Below is a small trained network, with its code and all its weights. Each question gives an input and a target symbol and asks what happens when units are switched off, that is, made to give their printed mean instead of their output.

import numpy as np


def w(rows, s, z=0):
    codes = np.array(rows[::2]) - 128.0
    scale = np.full(codes.shape[1], s)
    scale[-1] = z or s
    return codes * scale


def norm(h):
    return h / np.sqrt((h * h).mean(-1, keepdims=True) + 1e-5)


def f(y):
    return y / 2 * (1 + np.tanh(0.7978845608 * (y + 0.044715 * y**3)))


def softmax(a):
    e = np.exp(a - a.max(-1, keepdims=True))
    return e / e.sum(-1, keepdims=True)


def log_softmax(a):
    a = a - a.max(-1, keepdims=True)
    return a - np.log(np.exp(a).sum(-1, keepdims=True))


def net(x, mask):
    ids = ['ΔΘΠβεη'.index(c) for c in x.split()]
    T = len(ids)
    res = E[ids] + P[:T]
    u = 0
    for l in range(2):
        r = norm(res)
        for j in range(2):
            rows = slice(2 * j, 2 * j + 2)
            q, k, v = (r @ M[l][rows].T for M in (Q, K, V))
            z = softmax(np.where(np.tri(T) > 0, q @ k.T / 2**0.5, -1e9)) @ v
            o = O[l][rows]
            res = res + np.where(mask[u + j], z, o[:, -1]) @ o[:, :-1]
        u += 2
        y = f(norm(res) @ A[l][:, :-1].T + A[l][:, -1])
        res = res + np.where(mask[u : u + 4], y, B[l][:, -1]) @ B[l][:, :-1]
        u += 4
    return log_softmax(norm(res)[-1] @ U[:, :-1].T + U[:, -1])


Q, K, V, O, A, B = {}, {}, {}, {}, {}, {}
E = w([
[100,146,176,124,194],'Δ',
[219,166,250,58,123],'Θ',
[167,79,111,81,139],'Π',
[170,146,142,85,212],'β',
[250,105,210,160,213],'ε',
[142,30,203,152,51],'η',
],0.022)
P = w([
[166,151,117,108,20],'0',
[12,110,177,162,106],'1',
[81,86,124,137,178],'2',
[98,59,64,103,147],'3',
[78,88,98,149,107],'4',
[130,107,136,132,92],'5',
[135,112,126,136,73],'6',
[133,127,150,158,33],'7',
[110,164,196,179,2],'8',
[130,140,171,180,50],'9',
],0.0053)
Q[0] = w([
[143,216,4,192,126],'L0H0',
[108,115,63,121,134],'L0H0',
[167,82,164,172,126],'L0H1',
[180,113,159,148,179],'L0H1',
],0.022)
K[0] = w([
[2,160,142,56,193],'L0H0',
[118,71,136,98,184],'L0H0',
[183,166,61,142,82],'L0H1',
[198,190,101,128,138],'L0H1',
],0.018)
V[0] = w([
[186,190,111,207,203],'L0H0',
[191,29,137,171,81],'L0H0',
[105,11,156,166,67],'L0H1',
[196,162,65,89,95],'L0H1',
],0.012)
O[0] = w([
[172,200,183,180,192,103],'L0H0',
[101,252,46,194,153,248],'L0H0',
[213,111,137,147,76,83],'L0H1',
[125,191,117,95,111,134],'L0H1',
],0.011,0.014)
A[0] = w([
[78,170,115,225,70,9],'L0N0',
[218,91,30,128,196,156],'L0N1',
[85,44,184,245,71,174],'L0N2',
[42,8,7,173,128,15],'L0N3',
],0.011,0.0011)
B[0] = w([
[110,101,177,199,107,254],'L0N0',
[132,243,125,202,124,177],'L0N1',
[124,107,54,246,124,179],'L0N2',
[38,115,163,109,35,228],'L0N3',
],0.012,0.0055)
Q[1] = w([
[146,116,83,169,133],'L1H0',
[171,91,79,81,140],'L1H0',
[145,143,108,129,82],'L1H1',
[42,250,181,173,99],'L1H1',
],0.018)
K[1] = w([
[142,64,121,82,128],'L1H0',
[80,126,206,109,174],'L1H0',
[105,120,120,156,90],'L1H1',
[208,6,207,97,164],'L1H1',
],0.017)
V[1] = w([
[117,59,242,185,126],'L1H0',
[89,136,10,101,227],'L1H0',
[43,160,29,172,182],'L1H1',
[148,219,43,98,87],'L1H1',
],0.011)
O[1] = w([
[77,108,20,204,174,141],'L1H0',
[88,52,160,115,104,81],'L1H0',
[107,212,197,188,57,31],'L1H1',
[111,255,130,77,165,2],'L1H1',
],0.0095,0.0061)
A[1] = w([
[179,22,118,139,131,254],'L1N0',
[141,117,79,63,202,246],'L1N1',
[6,122,187,153,196,245],'L1N2',
[132,246,68,153,91,116],'L1N3',
],0.012,0.0018)
B[1] = w([
[246,152,94,106,62,182],'L1N0',
[111,137,52,63,146,188],'L1N1',
[116,49,168,96,151,254],'L1N2',
[54,114,163,120,110,242],'L1N3',
],0.013,0.0077)
U = w([
[190,37,88,167,78,232],'Δ',
[138,133,29,40,158,10],'Θ',
[190,161,166,26,39,233],'Π',
[91,18,181,85,164,114],'β',
[201,200,141,205,226,11],'ε',
[87,202,2,168,58,172],'η',
],0.0064,0.0011)

Each question gives the input, a string of symbols that net reads in full, and the target symbol t.
The units are the heads (2 rows each of Q, K, V and O) and the neurons (one row each of A and B). Each row of codes is followed by its name. A weight is (code - 128) times the scale printed after its matrix; where a second scale follows, it is the last column's (O, A, B and U).
mask holds one flag per unit, layer by layer, with each layer's heads first. A switched-off unit (its flag False) gives its mean, the last column of its rows in O or B, instead of its output. The means were averaged over made-up inputs and are rounded, as every weight is.
A unit's drop is (log p(t) with every unit on - log p(t) with that unit switched off) / (log p(t) with every unit on - log p(t) with every unit switched off).
The circuit of an input: a set's keep is (log p(t) with only the set's units on - log p(t) with every unit switched off) / (log p(t) with every unit on - log p(t) with every unit switched off). Starting from all 12 units, units are removed one at a time, each time the one whose removal leaves the highest keep (on an exact tie, the one counted first), for as long as the keep stays at least 0.8.
circuit, biggest first: the units of the circuit, biggest drop first
top k neurons: the k neurons with the biggest drops, biggest first
k most important neurons of layer l: the k neurons of layer l with the biggest drops, biggest first
drop of u: that unit's drop, to one decimal
input Δ Π ε Δ Δ Δ Θ Θ, target Δ: circuit, biggest first	[L0H0; L1H1]
input Θ Π Δ Δ Δ Δ Δ, target Θ: circuit, biggest first	[L0H0; L1H1; L1N1]
input η Θ β Θ Δ Δ Π η ε Θ, target η: 2 most important neurons of layer 0	[L0N3; L0N0]
input η Δ ε η Δ Π Π Θ, target η: 2 most important neurons of layer 1	[L1N2; L1N0]
input Δ Θ Θ Θ, target Θ: top 4 neurons	[L1N1; L0N1; L0N0; L0N3]
input Π β Δ, target Π: circuit, biggest first	[L1H0; L1H1]
input ε Θ η, target ε: circuit, biggest first	[L0H0]
input β Δ η Θ Δ ε Δ, target β: top 2 neurons	[L1N2; L0N1]
input β Δ ε Θ Δ Θ β Θ, target β: top 2 neurons	[L1N0; L0N1]
input β Δ η η Θ β, target β: circuit, biggest first	[L0H1; L1N2]
input Δ Δ β η ε β Θ, target Δ: circuit, biggest first	[L1H1; L0H0]
input Π η Θ Δ Δ Δ Δ, target Π: 2 most important neurons of layer 0	[L0N2; L0N3]
input Π Δ ε Δ ε Π, target Π: circuit, biggest first	[L1H0; L0H1]
input β ε Π, target β: circuit, biggest first	[L1H0]
input Θ Δ Δ, target Θ: top 2 neurons	[L1N1; L1N3]
input Δ Δ Δ, target Δ: drop of L0H0	0.7
input ε Δ η β Δ ε ε Θ, target ε: drop of L0H0	0.7
input Θ Δ Δ Θ, target Θ: drop of L0H1	1.0
input Π Π β, target Π: drop of L0H1	0.1
input β Δ η Π ε β, target β: circuit, biggest first	[L1H0]
